Below is a small trained network, with its code and all its weights. Each question gives an input and a class and asks what happens when units are switched off, that is, made to give their printed mean instead of their output.

import numpy as np


def w(rows, s, z=0):
    codes = np.array(rows[::2]) - 128.0
    scale = np.full(codes.shape[1], s)
    scale[-1] = z or s
    return codes * scale


def f(y):
    return y / 2 * (1 + np.tanh(0.7978845608 * (y + 0.044715 * y**3)))


def log_softmax(a):
    a = a - a.max(-1, keepdims=True)
    return a - np.log(np.exp(a).sum(-1, keepdims=True))


def net(x, mask):
    res = np.array(x, float).reshape(1, 6) / 4 @ E
    y = f(res @ A[0][:, :-1].T + A[0][:, -1])
    res = res + np.where(mask, y, B[0][:, -1]) @ B[0][:, :-1]
    return log_softmax(res[-1] @ U[:, :-1].T + U[:, -1])


A, B = {}, {}
E = w([
[110,159,124,169,20,150,132,84,40],'x0',
[145,113,26,120,193,106,247,173,191],'x1',
[92,106,114,157,123,118,50,14,90],'x2',
[76,201,159,100,237,138,151,116,95],'x3',
[127,240,149,117,110,254,166,171,87],'x4',
[142,116,233,123,106,177,140,164,110],'x5',
],0.0045)
A[0] = w([
[141,87,112,133,105,166,184,163,143,116],'N1',
[124,62,90,138,95,69,111,32,114,209],'N2',
[142,132,128,116,205,100,158,132,132,203],'N3',
[151,39,193,121,150,159,153,166,155,191],'N4',
[117,102,101,136,100,111,92,105,123,194],'N5',
[132,165,124,118,198,155,101,113,128,216],'N6',
[135,105,54,131,75,145,202,138,157,113],'N7',
[131,119,129,127,113,103,115,108,120,181],'N8',
[132,113,31,136,178,193,116,75,160,141],'N9',
[118,114,124,123,250,93,207,127,130,254],'N10',
[120,172,171,131,67,201,165,82,82,211],'N11',
],0.017,0.0024)
B[0] = w([
[178,126,170,129,78,106,162,134,129,168],'N1',
[91,68,94,145,103,123,77,54,220,227],'N2',
[121,143,75,130,189,120,149,137,145,191],'N3',
[86,97,101,139,106,124,78,54,162,192],'N4',
[120,102,98,132,96,106,129,92,161,173],'N5',
[81,92,171,139,163,134,115,136,130,183],'N6',
[195,158,99,115,74,123,187,154,102,183],'N7',
[129,108,120,122,103,153,127,123,168,151],'N8',
[65,111,70,156,175,146,120,158,96,176],'N9',
[113,136,27,139,222,133,166,186,151,242],'N10',
[55,90,166,154,99,173,105,181,5,254],'N11',
],0.019,0.01)
U = w([
[167,187,205,53,150,110,74,98,144,104],'0',
[54,117,83,152,233,128,110,131,175,141],'1',
[119,62,151,145,41,105,64,18,184,193],'2',
[101,143,233,143,104,192,118,182,1,155],'3',
[223,186,232,71,76,106,171,137,99,3],'4',
[210,187,77,112,120,102,207,177,114,129],'5',
],0.0052,0.0036)

Each question gives the input, the list of numbers given to net, and the class t.
The units are the neurons (one row each of A and B). Each row of codes is followed by its name. A weight is (code - 128) times the scale printed after its matrix; where a second scale follows, it is the last column's (A, B and U).
mask holds one flag per neuron, in row order. A switched-off neuron (its flag False) gives its mean, the last column of its row in B, instead of its output. The means were averaged over made-up inputs and are rounded, as every weight is.
A unit's drop is (log p(t) with every unit on - log p(t) with that unit switched off) / (log p(t) with every unit on - log p(t) with every unit switched off).
The circuit of an input: a set's keep is (log p(t) with only the set's units on - log p(t) with every unit switched off) / (log p(t) with every unit on - log p(t) with every unit switched off). Starting from all 11 units, units are removed one at a time, each time the one whose removal leaves the highest keep (on an exact tie, the one counted first), for as long as the keep stays at least 0.8.
units of the circuit, in order: the units of the circuit, biggest drop first
k most important neurons: the k neurons with the biggest drops, biggest first
drop of u: that unit's drop, to one decimal
input [4,4,-6,-5,8,1], class 3: units of the circuit, in order : N11
input [6,0,8,0,3,0], class 2: 4 most important neurons : N2, N5, N10, N7
input [2,1,3,-2,0,-8], class 2: 2 most important neurons : N10, N2
input [-2,-2,8,5,-2,7], class 2: 2 most important neurons : N10, N9
input [-1,-5,-6,7,-1,8], class 3: 3 most important neurons : N2, N11, N10
input [5,2,1,4,-7,3], class 2: units of the circuit, in order : N2, N9
input [-7,5,-8,-3,3,-5], class 5: 2 most important neurons : N7, N1
input [-6,3,-6,-8,1,1], class 5: 2 most important neurons : N7, N2
input [2,6,-5,-6,-6,7], class 5: 2 most important neurons : N7, N2
input [-5,6,-3,-3,3,3], class 5: 2 most important neurons : N7, N1
input [-2,4,-8,-3,2,8], class 5: 2 most important neurons : N2, N7
input [5,-1,8,-2,3,3], class 3: 2 most important neurons : N11, N4
input [1,5,6,-7,3,-5], class 2: 2 most important neurons : N2, N10
input [3,-8,-8,-1,-7,0], class 2: drop of N10 : 0.1
input [-5,7,-7,-4,0,-8], class 5: drop of N7 : 0.8
input [5,7,-5,-7,-3,7], class 4: drop of N1 : 0.2
